A new row, then what is left of it after taking away its nearest point in the smallest flat space through zero that holds the last named rows above it.
Duvum:
[[ 18 -22  12   1  -3   4 -12  -9 -28 -45  28  13  10 -29 -66  -2  17  11
   25 -14  11  25 -13  20  18 -24 -15  -6   8  -4]
 [ 13 -20  13 -27   6   7  -9  13  -5 -32  20   7  14 -13 -49  -3  -7  10
   38   7   7   1 -12   7  14 -12 -24   4   9  25]
 [ 29 -36  -1 -23  11   3  -1   6  15 -45  17  22  16 -24 -75 -21 -10  14
   54  -4  17   3  -5  29  20  -7 -40  20   2   4]
 [ 19 -31  29 -10   1   8 -19   2 -36 -54  28  11  14 -33 -75   0   8  14
   33 -10  18  23 -19   7  22 -28 -25  -9  12  17]]
New rows:
[ 38  28 -40  -1  -8   2   7 -58  -9 -16  43  23 -28 -16 -51   4  34  31
  -1 -27  -2  62 -12  33   9 -13  24   1 -13 -48] => [ 25  22 -10 -28   8   7   4 -21   6   7   7   7 -29   2  -6   6 -11  28
  -6  -6  10  30 -11 -21   1   5   9   4 -14   6]
[  9  21  -1 -14 -31  33 -51   6  43  -6 -36  13  54 -12  10 -11  35 -26
  15   5  -6  -1 -11  30 -47  14 -58  63   3  20] => [  3  25  12   4 -38  33 -58  -2  16  -6 -36   8  49 -17  18  -1  48 -28
  -6  -4  -4  12 -15  18 -48   5 -46  47   5  16]
[ -1   8  17 -28   1  29 -25  39   8 -17  -9  -6  14   3   4  14 -23   3
  39  20   8  -8 -13 -29  -5 -30  -8   3   5  77] => [  5  14 -12  14  -8  18 -12   5  14 -10 -15   5   3  -4   9   4   1  -1
  15  -7   7  10   1   0  -9 -26   8   7  -7  17]

nudo (5 x 30):
[[-40 -30 -13  35  -9 -17 -10 -33  -4   8  33 -34   9 -27 -23  14  -4 -32
  -35   7 -18  12  11 -42  45 -21  10  30  22 -24]
 [-50 -20   4  66  12 -27 -12 -51 -23  35 -12 -41  34 -32 -31   6 -25 -46
  -12 -17  28  27  16 -68  59  38   4  -7  38 -29]
 [-26 -36 -31  27 -29 -26   8  13  19  33 -29  16 -24 -40  14  11 -27 -49
    3   1  18  32 -15 -74  19 -23   1 -12  20   8]
 [-51  10  21  31  27  -1 -58 -57 -18 -14  16 -32  62  -4 -10   2   0 -16
   17 -35   1  16  10 -25  28  36   4  23  -6 -23]
 [ -7 -20  28  27   1 -21  -2   3 -10   1 -15 -12 -12 -17 -35  25 -12  -3
  -20 -14   8  -1 -10  -2  35 -10 -11 -10  32   0]]
New rows:
[ 38 -16   3 -86   7  13 -58  18  -7  38  22  18 -36   3   1 -19  20  12
  -1 -21  20   7  44  14 -18   5  13  34 -28  -8] => [ 26 -29  11 -62   7  -2 -57  12 -14  50  10   8 -37 -12 -16  -9   8  -1
 -10 -28  31  14  43  -5   6   8  10  26  -7 -13]
[ -3 -22 -18 -12  38  -1   4  29  25  55  16  24 -36   2 -12 -45 -30  10
 -27  22  10  -1 -42 -52   1 -67 -48  11  40  11] => [ -8   3   2 -14  63  12 -20   5  11  40  23  12   0  20 -14 -54 -21  25
 -11   5  12  -6 -33 -32  -4 -33 -48  16  26   2]

daro (5 x 30):
[[  7 -47 -23  -3  -7 -25  22 -42 -19 -14   8 -44  -4   4 -26 -23 -13   4
  -25  59  61   7   8  15 -13 -20  16  -6 -15  10]
 [-15 -70 -14 -12 -22 -60 -15 -49  15 -45  50 -47  -6  28   0 -11   5   3
    2  21  57  35 -26   8  -8 -43  33   6   6  34]
 [-17 -31 -41 -43  -4 -66 -59 -35  11  38  14 -22  23  27 -20 -26  25  27
  -53  17  17  33 -19  33  -2 -25  42 -10  -9  61]
 [ -4 -31 -24 -24 -12 -20  -9 -33   4 -22   4 -26  14  15   1 -14  -3   9
   -7  32  32   8 -15  -5  -6 -12  27  -8  -5  27]
 [ -7 -35 -10  -5  -4 -51  -8 -28  -1  21  22 -28 -16  12 -26 -16   6  16
  -31  15  29  17  -4  25   6 -30  15   5 -10  30]]
New rows:
[ 29  78  -7  20   1   8 -11   9  -3  -4   9 -35  -9 -19  70   0   9 -16
  11   7  23  10 -34 -24  10  -1  -3   3  14  27] => [ 31  72 -10  26   6  -4  -9   6 -12  13  14 -41 -14 -22  54  -6  12 -16
  -7  15  32  16 -24  -5   6  -7  -5   3  10  25]
[ 13   5  27  -6  -4 -11  48  41 -27  31 -17 -26 -28 -32 -20   1  -1   1
  24   3  -1 -39   4   4  67 -26 -35 -14  -7  38] => [  8  -4   3 -21  -5  -9   8  40 -21   0  -3 -22  18 -23  -2   2  17 -22
  28   7   4  -6   0  17  30 -18 -18 -28  13  28]

tugob:
[[  0  -9  16 -45  31 -14  -8  -9  19  -2  12 -15  29 -23  22 -13 -34 -23
   22   4  37  22  47  25 -30  37  41  48  21  16]
 [-11  -3  11 -63  60 -26 -14   1  29   5  21 -18  44 -37  11 -13 -31 -36
   33  -5  52   2  67  41 -46  41  54  62  33  26]]
New rows:
[ -6 -34   3  54 -22  21 -34 -41 -19  -7 -13   0  77  29  46 -17   4  30
  36   4 -29   7  10 -16  40 -13 -26 -34  -9  16] => [-17 -28  -3  39   4  10 -39 -31 -10   0  -5  -2  90  17  34 -16   9  19
  45  -5 -17 -14  27  -2  26 -11 -16 -23   1  25]
[  9   2 -26  40  -9  13  27  13 -23  27 -12 -19 -27 -15 -19 -14  26   1
 -54   1  -5 -28 -35 -12  -8 -38 -49 -26 -34   7] => [ 13  -8 -11  10   5   6  23   2 -11  23  -6 -30  -9 -28   3 -25  -3 -13
 -40   8  19  -2  -4   2 -26  -9 -21   8 -22  16]
[ -9  28  17 -41  59 -40  -6   3 -22  21  24  23   1 -15 -41   3  -2 -19
  13 -15  27  -8 -27  67 -34  14 -12  35  27  14] => [  7  19  25 -17  18 -23   2 -12 -36  11  11  27 -20   4 -23   2  -8  -1
  -2  -1   7  23 -54  45 -12  10 -29  17  10   0]

Keso, 5 rows:
[[  4 -28  -8  21 -60  30  -9  30   4  24 -17 -45  -5 -28  22  -5 -26  15
   23  12  -7   9  45 -22 -38   2  33  -3 -16 -20]
 [ 35  11  13 -11  13  12  28  -5  -8  69 -29 -30 -58 -40  25  13 -13  22
   15  32   9  11   0 -12  15 -17  29  22  13 -27]
 [ 23 -14  11 -16   3  27 -14  11  -1  36 -18 -25 -27 -37  14  18 -19   7
   19  25  10  12  31 -16   3  16  18  20  18 -29]
 [ 10  13 -12  -5 -44  39  -3   7  13   6 -12 -10   3 -13   5   6 -32   5
    9 -13  -3  30  22 -13 -14  31  22  -3  -1 -14]
 [-18 -88  26 -43  45 -19 -59  52 -26 -55  17 -31 -13 -40 -21  32  29 -16
  -11   6  29 -10  38  18 -26 -42 -23  21 -15 -20]]
New rows:
[ 37  10  -9 -15 -12  30 -11  24  11 -38  -8 -12 -10   5 -11   3  -2 -16
 -23 -21  38   0 -18  17  -3 -22   8   6 -49 -11] => [ 40   7  -5   9  -1  24 -16  12  14 -10  -9  -6  -1  17   1 -10   1 -16
  -7   7  30 -25 -14   5  13  -5   4   8 -29  -6]
[ -3 -47  19  20 -34 -13  22  35  20 -49  56 -42  24  48  -3  43  13   3
   1  -1  11   1  42  16 -44  -2  30  12 -21 -46] => [ 17  -7  24  15  -4 -14  46   2  23 -15  48 -20   9  56   2  44  11   6
   2  10  11   2  15  14  -6  13  29  20   6 -44]
[  0  12  -9  10  12 -58   5 -80 -16   2   0  41 -12 -11  24  38 -10 -13
 -29   8  29  24   9   5  36 -25 -35  30  44 -51] => [-12  -6 -21  31 -33 -48  -4 -61 -12  -9   1  24   5 -11  29  27 -19 -10
 -23   1  20  25  31  -2   5 -26 -24  17  24 -50]

vuve, 4 rows:
[[-24  -4  24   8 -16  27  24   7 -13 -22 -13 -42  11   5 -11  18  15   1
   32  61 -25 -38  63  33  12   6   4  37  -4 -36]
 [ -1  20 -35 -25  -1 -44 -47  16 -15   8  -1  93  13  20  21 -69 -51  -7
  -15 -57  33  17 -69 -29 -36 -28  26 -27  29 -15]
 [-47  30  10  11  -8   9  21  -7  38   5  -9   3 -23  24 -16 -20  -7 -10
   -4   8  -6 -28 -13 -20  -3  17   1 -10   5  -4]
 [ 68 -49   4 -20  28 -53 -16 -34  -9  -3  12 -22  22 -37  19  34  -8  37
   25   1   9  31  48  21 -11 -37  -3  13   4  -3]]
New rows:
[  0  19  -9 -11  14 -37  33 -57  35 -15 -12 -38   7  -7 -11  21 -14  31
   0   7  -4 -28 -18 -17 -10 -17  -7  26  -4  20] => [  0  22 -25 -12  -1 -10  17 -19  -9 -22 -13 -19  23  -4  -5  12  -5  15
  -9   1  -3 -23 -36  -6  -2 -14  -1  32  -9  16]
[ 29 -18 -24 -30 -35 -15 -35  -6 -63  32  24  48  45 -35 -17  -7  -4  39
 -40   7   3  27 -19  43   6  -3   8 -19 -31 -22] => [ -8   0  -2 -16 -35  -9  -2 -30 -11  37  18  23  17 -22 -37  -5  -2  39
 -37  28  -9  -1  -8  29   8  15   1 -24 -31 -20]
[  3   5  39 -20   2   9   4 -14   3  -1   9  -4 -17 -43  -2  -5  45  -5
  -8 -27  -8  32 -17  13 -15 -21 -26  18   4  66] => [-18  14  42 -25  -8   5   3  -7  -3 -10  -1   8  -8 -29  -2 -25  30  -7
   7 -11 -10  11  -6  18 -25 -28 -12  28  16  36]
